Here is a tiny trained network, its code and every weight. The questions are about switching its units off for an input and a target symbol, where a switched-off unit gives its printed mean instead of its output.

import numpy as np


def w(rows, s, z=0):
    codes = np.array(rows[::2]) - 128.0
    scale = np.full(codes.shape[1], s)
    scale[-1] = z or s
    return codes * scale


def norm(h):
    return h / np.sqrt((h * h).mean(-1, keepdims=True) + 1e-5)


def f(y):
    return np.maximum(y, 0)


def softmax(a):
    e = np.exp(a - a.max(-1, keepdims=True))
    return e / e.sum(-1, keepdims=True)


def log_softmax(a):
    a = a - a.max(-1, keepdims=True)
    return a - np.log(np.exp(a).sum(-1, keepdims=True))


def net(x, mask):
    ids = ['αβγδεζθλμξπσφψω'.index(c) for c in x.split()]
    T = len(ids)
    res = E[ids] + P[:T]
    r = norm(res)
    for j in range(2):
        rows = slice(4 * j, 4 * j + 4)
        q, k, v = (r @ M[0][rows].T for M in (Q, K, V))
        z = softmax(np.where(np.tri(T) > 0, q @ k.T / 4**0.5, -1e9)) @ v
        o = O[0][rows]
        res = res + np.where(mask[j], z, o[:, -1]) @ o[:, :-1]
    y = f(norm(res) @ A[0][:, :-1].T + A[0][:, -1])
    res = res + np.where(mask[2:6], y, B[0][:, -1]) @ B[0][:, :-1]
    return log_softmax(norm(res)[-1] @ U[:, :-1].T + U[:, -1])


Q, K, V, O, A, B = {}, {}, {}, {}, {}, {}
E = w([
[109,147,151,121,126,147,134],'α',
[115,140,131,146,135,155,108],'β',
[147,121,108,76,112,183,162],'γ',
[91,250,107,200,130,186,218],'δ',
[108,98,117,125,127,159,93],'ε',
[133,159,135,77,123,149,97],'ζ',
[130,153,160,121,130,129,112],'θ',
[120,137,164,112,144,137,119],'λ',
[128,143,107,134,99,140,81],'μ',
[137,152,162,111,130,132,119],'ξ',
[121,139,153,128,105,123,138],'π',
[140,106,139,143,171,138,114],'σ',
[165,105,114,151,119,138,105],'φ',
[132,115,159,127,126,128,146],'ψ',
[121,123,155,138,128,108,127],'ω',
],0.021)
P = w([
[76,227,98,254,159,224,182],'0',
[92,204,144,222,124,236,127],'1',
[109,170,131,199,114,201,122],'2',
[113,160,150,173,101,188,98],'3',
[129,143,160,153,87,161,96],'4',
[135,129,161,126,83,128,85],'5',
[153,105,162,99,71,108,59],'6',
[155,83,174,72,52,97,47],'7',
[146,78,196,55,24,72,11],'8',
],0.0046)
Q[0] = w([
[124,159,125,76,154,39,212],'h1',
[133,104,190,143,84,166,99],'h1',
[118,139,248,106,118,139,140],'h1',
[138,130,57,200,189,119,135],'h1',
[159,111,108,234,136,165,82],'h2',
[101,162,147,95,150,95,165],'h2',
[166,170,131,139,148,95,182],'h2',
[112,130,1,157,185,113,153],'h2',
],0.015)
K[0] = w([
[103,161,63,143,211,255,152],'h1',
[191,73,126,78,37,58,68],'h1',
[130,45,57,62,110,172,50],'h1',
[78,148,190,247,173,141,166],'h1',
[144,46,220,126,89,82,136],'h2',
[71,198,74,166,111,214,119],'h2',
[62,142,68,188,80,192,173],'h2',
[70,210,181,224,204,118,218],'h2',
],0.0088)
V[0] = w([
[180,163,103,216,74,90,120],'h1',
[247,126,102,96,104,169,176],'h1',
[153,121,168,138,94,160,185],'h1',
[153,194,66,67,112,141,137],'h1',
[59,152,112,119,41,117,120],'h2',
[77,77,128,119,102,160,212],'h2',
[122,89,41,114,89,190,108],'h2',
[14,147,139,76,142,121,140],'h2',
],0.011)
O[0] = w([
[151,1,55,161,148,47,168,162],'h1',
[234,94,77,103,179,208,207,94],'h1',
[190,134,54,105,61,150,148,156],'h1',
[125,109,144,24,233,160,185,57],'h1',
[107,132,109,105,43,53,168,150],'h2',
[240,113,229,50,78,75,95,98],'h2',
[102,132,237,162,98,118,219,253],'h2',
[70,169,143,35,69,52,57,56],'h2',
],0.0081,0.0053)
A[0] = w([
[183,81,74,91,132,204,90,155],'n1',
[50,193,192,62,201,150,161,22],'n2',
[56,124,68,106,82,117,83,162],'n3',
[30,70,110,99,182,1,175,3],'n4',
],0.01,0.0052)
B[0] = w([
[198,166,233,136,133,91,122,253],'n1',
[145,5,46,132,73,196,77,220],'n2',
[154,123,105,111,174,125,210,243],'n3',
[131,124,160,26,243,15,79,171],'n4',
],0.011,0.0051)
U = w([
[122,161,104,85,96,115,162,70],'α',
[104,148,108,152,141,116,150,70],'β',
[167,136,189,30,118,192,238,27],'γ',
[121,222,92,138,83,142,216,186],'δ',
[54,113,223,167,42,127,128,157],'ε',
[101,20,72,69,81,205,102,146],'ζ',
[95,164,63,132,145,131,149,156],'θ',
[70,200,86,103,154,151,43,175],'λ',
[100,63,144,73,207,38,125,234],'μ',
[132,214,135,95,197,167,157,178],'ξ',
[154,57,65,85,29,54,231,4],'π',
[99,133,157,190,225,182,17,52],'σ',
[155,50,121,237,156,149,209,143],'φ',
[254,107,162,114,105,109,41,160],'ψ',
[103,72,30,208,88,53,44,27],'ω',
],0.0077,0.0026)

Each question gives the input, a string of symbols that net reads in full, and the target symbol t.
The units are the heads (4 rows each of Q, K, V and O) and the neurons (one row each of A and B). Each row of codes is followed by its name. A weight is (code - 128) times the scale printed after its matrix; where a second scale follows, it is the last column's (O, A, B and U).
mask holds one flag per unit, heads first, then neurons. A switched-off unit (its flag False) gives its mean, the last column of its rows in O or B, instead of its output. The means were averaged over made-up inputs and are rounded, as every weight is.
A unit's drop is (log p(t) with every unit on - log p(t) with that unit switched off) / (log p(t) with every unit on - log p(t) with every unit switched off).
The circuit of an input: a set's keep is (log p(t) with only the set's units on - log p(t) with every unit switched off) / (log p(t) with every unit on - log p(t) with every unit switched off). Starting from all 6 units, units are removed one at a time, each time the one whose removal leaves the highest keep (on an exact tie, the one counted first), for as long as the keep stays at least 0.8.
units of the circuit, in order: the units of the circuit, biggest drop first
heads that matter: for each layer, one digit per head in row order, 1 if its drop is at least 0.15 and else 0, layers parted by /
drop when u is switched off: that unit's drop, to one decimal
input ψ ε ψ ε φ σ ε ε, target σ: units of the circuit, in order	[h2, h1]
input α φ γ ψ, target γ: units of the circuit, in order	[h1]
input π ε ζ, target ζ: units of the circuit, in order	[n2, h1]
input λ ε ζ ε λ μ λ, target μ: heads that matter	10
input φ ζ ε ε, target ζ: units of the circuit, in order	[h1, n2, n1]
input ε π ω ε λ π μ, target π: units of the circuit, in order	[n3, h1]
input ε ε ψ ψ ζ ε ψ β ε, target ψ: units of the circuit, in order	[h2, n1]
input α ω φ ε ε π ζ, target ζ: units of the circuit, in order	[h1, n2]
input ε ψ ψ μ ε ξ π ε, target π: heads that matter	11
input ζ ε ψ ε φ ω α, target φ: heads that matter	11
input ε ε ε ψ ε θ σ ε, target σ: heads that matter	01
input φ γ μ, target φ: heads that matter	11
input ζ β ε, target ζ: heads that matter	10
input ζ μ ε, target μ: heads that matter	10
input ω ζ ε γ φ ψ φ ε φ, target φ: heads that matter	01
input ψ ψ ψ λ, target λ: heads that matter	11
input π μ ψ ε φ ω ε, target ω: units of the circuit, in order	[h1, h2]
input ε ε ζ β μ μ α, target μ: units of the circuit, in order	[h1]
input β π ε ψ, target ε: heads that matter	10
input φ ε ε ε, target ε: heads that matter	01
input α ψ ε φ β π π β, target π: units of the circuit, in order	[h2, n3]
input ψ ψ ψ ξ φ μ, target φ: units of the circuit, in order	[h2]
input φ ε θ μ ω ω ε φ, target ω: heads that matter	11
input ε ε ε ε φ ε ω φ φ, target ω: heads that matter	10
input ε ω ε ω ε μ ψ, target μ: heads that matter	10
input π ε ω, target ε: drop when h2 is switched off	0.1
input ζ μ λ, target μ: drop when h1 is switched off	0.8
